Below are the code and all the weights of a small trained network. Each question names an input and a class and asks about switching units off, where a switched-off unit gives its printed mean instead of its output.

import numpy as np


def w(rows, s, z=0):
    codes = np.array(rows[::2]) - 128.0
    scale = np.full(codes.shape[1], s)
    scale[-1] = z or s
    return codes * scale


def f(y):
    return y / 2 * (1 + np.tanh(0.7978845608 * (y + 0.044715 * y**3)))


def log_softmax(a):
    a = a - a.max(-1, keepdims=True)
    return a - np.log(np.exp(a).sum(-1, keepdims=True))


def net(x, mask):
    res = np.array(x, float).reshape(1, 8) / 4 @ E
    y = f(res @ A[0][:, :-1].T + A[0][:, -1])
    res = res + np.where(mask, y, B[0][:, -1]) @ B[0][:, :-1]
    return log_softmax(res[-1] @ U[:, :-1].T + U[:, -1])


A, B = {}, {}
E = w([
[173,165,220,189,109,176,97,122,57,115,59],'x0',
[122,80,142,97,125,180,36,216,124,133,121],'x1',
[180,187,106,82,19,108,129,130,75,171,103],'x2',
[100,139,128,79,109,115,79,150,162,220,108],'x3',
[207,129,127,175,184,217,202,138,60,130,160],'x4',
[115,121,8,137,74,129,89,197,152,58,110],'x5',
[145,93,136,136,168,56,91,122,48,79,39],'x6',
[115,1,47,149,83,129,109,134,82,197,136],'x7',
],0.0078)
A[0] = w([
[116,210,168,75,62,159,90,190,162,138,111,149],'n1',
[108,135,173,101,192,97,93,95,170,134,70,194],'n2',
[182,143,65,122,83,160,225,161,59,178,146,255],'n3',
[67,103,67,158,116,114,196,127,170,2,122,152],'n4',
[93,132,50,135,133,116,141,120,206,23,136,147],'n5',
[71,134,102,117,140,81,124,169,185,49,138,121],'n6',
[98,71,41,111,136,176,85,207,129,161,148,136],'n7',
[129,127,152,155,115,151,102,94,38,82,101,123],'n8',
[166,152,145,154,93,95,96,169,94,119,113,78],'n9',
[202,132,40,112,73,116,179,146,88,134,178,164],'n10',
[84,129,73,151,112,63,137,140,88,112,60,179],'n11',
[120,53,76,100,128,161,85,180,140,149,148,98],'n12',
[172,101,168,124,195,143,152,140,102,54,97,134],'n13',
[85,58,72,133,136,186,66,224,143,163,165,153],'n14',
[129,200,139,78,182,122,154,84,115,71,79,172],'n15',
[209,161,205,222,211,160,135,170,28,44,119,186],'n16',
[120,172,77,168,151,127,143,114,193,106,200,179],'n17',
[121,174,155,137,240,170,243,125,199,172,206,171],'n18',
[124,110,182,197,91,193,166,80,111,208,114,179],'n19',
[119,225,148,124,58,160,92,162,155,169,113,142],'n20',
],0.0075,0.0039)
B[0] = w([
[172,110,73,140,56,138,87,103,122,136,85,178],'n1',
[138,142,164,48,124,83,93,166,115,170,148,169],'n2',
[161,197,93,123,223,54,81,133,66,127,147,200],'n3',
[205,167,101,142,92,136,106,64,91,125,105,181],'n4',
[221,148,78,120,100,116,122,85,63,89,148,180],'n5',
[228,169,74,141,108,98,145,94,121,96,130,169],'n6',
[75,124,177,73,112,145,108,160,150,179,137,186],'n7',
[108,116,137,169,143,188,183,122,112,103,159,169],'n8',
[119,112,133,127,96,156,150,135,136,130,143,143],'n9',
[110,214,167,109,182,76,106,157,90,161,128,176],'n10',
[129,120,135,91,139,143,144,118,102,146,168,173],'n11',
[59,72,182,77,128,144,150,146,154,171,121,170],'n12',
[110,127,177,90,85,165,115,81,143,151,73,180],'n13',
[56,94,171,40,128,126,125,192,188,177,133,195],'n14',
[107,147,183,83,164,137,97,131,108,124,128,181],'n15',
[92,153,213,122,89,246,187,70,122,56,117,253],'n16',
[170,128,110,83,137,133,158,140,81,116,160,170],'n17',
[122,102,178,56,174,169,184,164,91,130,254,215],'n18',
[179,141,68,170,186,93,102,126,75,143,171,187],'n19',
[144,112,73,149,91,143,102,104,124,132,90,171],'n20',
],0.0085,0.013)
U = w([
[91,100,131,201,124,57,188,120,159,97,101,73],'0',
[155,50,40,129,38,156,117,116,171,146,104,84],'1',
[88,122,61,240,192,86,211,163,227,49,62,2],'2',
[220,180,65,154,132,16,53,50,83,136,87,156],'3',
[103,125,160,83,210,60,140,186,113,171,195,186],'4',
[29,103,209,101,97,189,152,115,162,132,86,123],'5',
[130,98,110,254,169,130,186,118,108,143,154,110],'6',
[197,135,122,135,119,203,234,61,71,47,164,125],'7',
],0.0073,0.0058)

Each question gives the input, the list of numbers given to net, and the class t.
The units are the neurons (one row each of A and B). Each row of codes is followed by its name. A weight is (code - 128) times the scale printed after its matrix; where a second scale follows, it is the last column's (A, B and U).
mask holds one flag per neuron, in row order. A switched-off neuron (its flag False) gives its mean, the last column of its row in B, instead of its output. The means were averaged over made-up inputs and are rounded, as every weight is.
A unit's drop is (log p(t) with every unit on - log p(t) with that unit switched off) / (log p(t) with every unit on - log p(t) with every unit switched off).
The circuit of an input: a set's keep is (log p(t) with only the set's units on - log p(t) with every unit switched off) / (log p(t) with every unit on - log p(t) with every unit switched off). Starting from the 12 units with the biggest drops (on a tie, the unit counted first), units are removed one at a time, each time the one whose removal leaves the highest keep (on an exact tie, the one counted first), for as long as the keep stays at least 0.8.
units of the circuit, in order: the units of the circuit, biggest drop first
most important unit: the unit with the biggest drop
k most important neurons: the k neurons with the biggest drops, biggest first
drop when u is switched off: that unit's drop, to one decimal
input [6,2,-4,-1,0,-3,6,-2], class 5: units of the circuit, in order -> (n13, n5)
input [0,-5,1,3,-3,-8,5,3], class 3: units of the circuit, in order -> (n18)
input [-5,6,6,8,-8,3,-1,2], class 1: 4 most important neurons -> (n1, n16, n20, n6)
input [6,-8,5,-6,-2,3,3,7], class 3: 3 most important neurons -> (n3, n18, n10)
input [-8,8,4,8,-6,-6,-7,2], class 5: 2 most important neurons -> (n14, n12)
input [6,1,-8,2,-2,7,4,-5], class 7: units of the circuit, in order -> (n16, n6)
input [3,7,-3,-8,-5,5,-5,7], class 5: 3 most important neurons -> (n14, n12, n7)
input [-6,-8,3,-4,-1,-6,4,8], class 3: 2 most important neurons -> (n18, n14)
input [-5,4,5,-3,-5,8,5,6], class 4: 2 most important neurons -> (n10, n14)
input [-2,0,8,6,-4,-5,5,-8], class 3: 2 most important neurons -> (n16, n1)
input [6,-2,2,3,1,1,0,7], class 3: 4 most important neurons -> (n18, n16, n3, n19)
input [0,-2,6,4,1,-2,6,5], class 3: 2 most important neurons -> (n18, n14)
input [0,-4,-4,6,6,2,-4,-2], class 4: 2 most important neurons -> (n16, n18)
input [-2,7,4,3,-3,4,-8,-2], class 1: units of the circuit, in order -> (n1)
input [-6,-2,8,0,0,2,-4,3], class 4: 2 most important neurons -> (n10, n7)
input [2,7,4,-5,0,-1,5,-4], class 5: drop when n13 is switched off -> 0.3
input [-3,1,1,-1,5,-1,3,3], class 4: drop when n3 is switched off -> 0.1
input [-3,-5,8,2,-1,3,1,7], class 4: drop when n11 is switched off -> 0.1
input [5,-7,2,-1,-3,-1,-4,1], class 3: drop when n16 is switched off -> 0.4
input [-5,2,-4,3,-8,8,-1,1], class 1: most important unit -> n14
